Here is a tiny trained network, its code and every weight. The questions are about switching its units off for an input and a target symbol, where a switched-off unit gives its printed mean instead of its output.

import numpy as np


def w(rows, s, z=0):
    codes = np.array(rows[::2]) - 128.0
    scale = np.full(codes.shape[1], s)
    scale[-1] = z or s
    return codes * scale


def softmax(a):
    e = np.exp(a - a.max(-1, keepdims=True))
    return e / e.sum(-1, keepdims=True)


def log_softmax(a):
    a = a - a.max(-1, keepdims=True)
    return a - np.log(np.exp(a).sum(-1, keepdims=True))


def net(x, mask):
    ids = ['ΞΣΦΩαβγδεηθλτ'.index(c) for c in x.split()]
    T = len(ids)
    res = E[ids] + P[:T]
    u = 0
    for l in range(3):
        r = res
        for j in range(2):
            rows = slice(2 * j, 2 * j + 2)
            q, k, v = (r @ M[l][rows].T for M in (Q, K, V))
            z = softmax(np.where(np.tri(T) > 0, q @ k.T / 2**0.5, -1e9)) @ v
            o = O[l][rows]
            res = res + np.where(mask[u + j], z, o[:, -1]) @ o[:, :-1]
        u += 2
    return log_softmax(res[-1] @ U[:, :-1].T + U[:, -1])


Q, K, V, O = {}, {}, {}, {}
E = w([
[69,132,68,78],'Ξ',
[153,63,205,139],'Σ',
[148,136,79,117],'Φ',
[151,63,182,41],'Ω',
[177,70,160,98],'α',
[203,142,88,138],'β',
[224,151,170,166],'γ',
[159,204,117,95],'δ',
[59,135,118,166],'ε',
[138,50,108,53],'η',
[70,66,192,3],'θ',
[118,209,161,177],'λ',
[72,167,242,64],'τ',
],0.018)
P = w([
[101,87,97,184],'0',
[216,180,154,107],'1',
[67,63,75,199],'2',
[234,195,168,73],'3',
[67,82,74,212],'4',
[233,189,183,71],'5',
[69,101,66,209],'6',
[232,181,197,71],'7',
[68,93,74,210],'8',
[230,173,207,70],'9',
[51,120,68,213],'10',
[255,144,207,64],'11',
],0.0064)
Q[0] = w([
[105,105,236,170],'L0H0',
[81,187,202,2],'L0H0',
[179,171,249,64],'L0H1',
[82,155,28,229],'L0H1',
],0.0088)
K[0] = w([
[103,112,173,136],'L0H0',
[115,117,219,111],'L0H0',
[122,77,251,107],'L0H1',
[126,165,54,176],'L0H1',
],0.013)
V[0] = w([
[174,155,124,76],'L0H0',
[143,142,2,138],'L0H0',
[147,73,213,99],'L0H1',
[198,172,34,168],'L0H1',
],0.0099)
O[0] = w([
[144,125,111,54,148],'L0H0',
[110,80,186,130,21],'L0H0',
[146,138,39,248,232],'L0H1',
[143,134,225,169,1],'L0H1',
],0.011,0.0099)
Q[1] = w([
[178,48,210,110],'L1H0',
[36,108,132,64],'L1H0',
[2,134,138,153],'L1H1',
[170,34,55,8],'L1H1',
],0.0072)
K[1] = w([
[1,176,128,87],'L1H0',
[213,119,180,151],'L1H0',
[61,58,146,104],'L1H1',
[217,87,123,189],'L1H1',
],0.0084)
V[1] = w([
[75,113,137,132],'L1H0',
[64,161,112,104],'L1H0',
[169,24,126,105],'L1H1',
[205,197,105,254],'L1H1',
],0.0058)
O[1] = w([
[190,68,135,88,86],'L1H0',
[131,133,3,255,114],'L1H0',
[29,90,199,81,115],'L1H1',
[113,78,202,88,255],'L1H1',
],0.0062,0.0096)
Q[2] = w([
[204,183,105,103],'L2H0',
[56,13,147,122],'L2H0',
[254,149,143,108],'L2H1',
[123,149,115,109],'L2H1',
],0.0099)
K[2] = w([
[80,221,138,177],'L2H0',
[214,22,127,159],'L2H0',
[75,252,115,104],'L2H1',
[182,255,117,113],'L2H1',
],0.0095)
V[2] = w([
[148,40,104,111],'L2H0',
[160,150,145,149],'L2H0',
[101,149,96,92],'L2H1',
[255,49,143,97],'L2H1',
],0.0096)
O[2] = w([
[80,1,130,139,98],'L2H0',
[98,89,91,171,95],'L2H0',
[181,60,209,63,255],'L2H1',
[182,79,107,145,48],'L2H1',
],0.0091,0.0053)
U = w([
[137,107,178,135,157],'Ξ',
[45,116,70,136,2],'Σ',
[125,105,89,241,83],'Φ',
[162,189,157,76,154],'Ω',
[164,99,82,120,80],'α',
[98,199,85,199,119],'β',
[2,143,150,203,154],'γ',
[171,67,156,100,68],'δ',
[222,104,196,149,140],'ε',
[122,178,168,181,236],'η',
[31,132,159,89,69],'θ',
[220,145,153,206,125],'λ',
[184,83,122,156,139],'τ',
],0.008,0.0067)

Each question gives the input, a string of symbols that net reads in full, and the target symbol t.
The units are the heads (2 rows each of Q, K, V and O). Each row of codes is followed by its name. A weight is (code - 128) times the scale printed after its matrix; where a second scale follows, it is the last column's (O and U).
mask holds one flag per head, layer by layer. A switched-off head (its flag False) gives its mean, the last column of its rows in O, instead of its output. The means were averaged over made-up inputs and are rounded, as every weight is.
A unit's drop is (log p(t) with every unit on - log p(t) with that unit switched off) / (log p(t) with every unit on - log p(t) with every unit switched off).
The circuit of an input: a set's keep is (log p(t) with only the set's units on - log p(t) with every unit switched off) / (log p(t) with every unit on - log p(t) with every unit switched off). Starting from all 6 units, units are removed one at a time, each time the one whose removal leaves the highest keep (on an exact tie, the one counted first), for as long as the keep stays at least 0.8.
circuit, biggest first: the units of the circuit, biggest drop first
unit that matters most: the unit with the biggest drop
heads that matter: for each layer, one digit per head in row order, 1 if its drop is at least 0.15 and else 0, layers parted by /
drop of u: that unit's drop, to one decimal
input δ Σ λ Φ τ Ω α η Σ θ β, target ε: unit that matters most => L0H1
input η Σ ε Ω δ Ξ Φ ε η, target δ: circuit, biggest first => [L0H1, L2H0, L0H0]
input γ τ θ ε, target Ω: circuit, biggest first => [L0H1, L0H0, L1H0, L2H0]
input Σ τ τ ε, target Ω: heads that matter => 11 / 00 / 11
input β τ τ Σ, target Ω: heads that matter => 10 / 01 / 11
input α Φ θ τ θ ε λ γ τ γ, target Ω: circuit, biggest first => [L2H1, L2H0, L1H1]
input τ α λ τ Σ α, target Ω: circuit, biggest first => [L2H1, L2H0, L0H0]
input τ Σ γ τ Σ γ τ γ, target Ω: circuit, biggest first => [L2H1, L2H0, L0H0]
input β ε α Ω Σ, target Φ: circuit, biggest first => [L2H1, L0H1, L0H0]
input Ω Ω Ξ δ Σ Ξ ε Φ α λ, target β: circuit, biggest first => [L0H1, L1H1, L2H0]
input δ ε τ Ξ, target Ω: circuit, biggest first => [L0H1, L2H0]
input η Ξ α δ λ Ξ θ θ ε Ω, target α: heads that matter => 11 / 00 / 00
input θ Ω γ δ Ω η λ α Ω δ δ, target Ω: heads that matter => 01 / 00 / 10
input α τ τ, target β: unit that matters most => L0H0
input τ β Ω γ β δ τ Φ, target Ω: drop of L2H1 => 0.3
input ε τ η Ξ θ Φ τ Φ δ Ξ δ θ, target α: drop of L0H1 => 1.1
input δ ε α τ ε Φ δ, target Ω: drop of L0H1 => 0.6
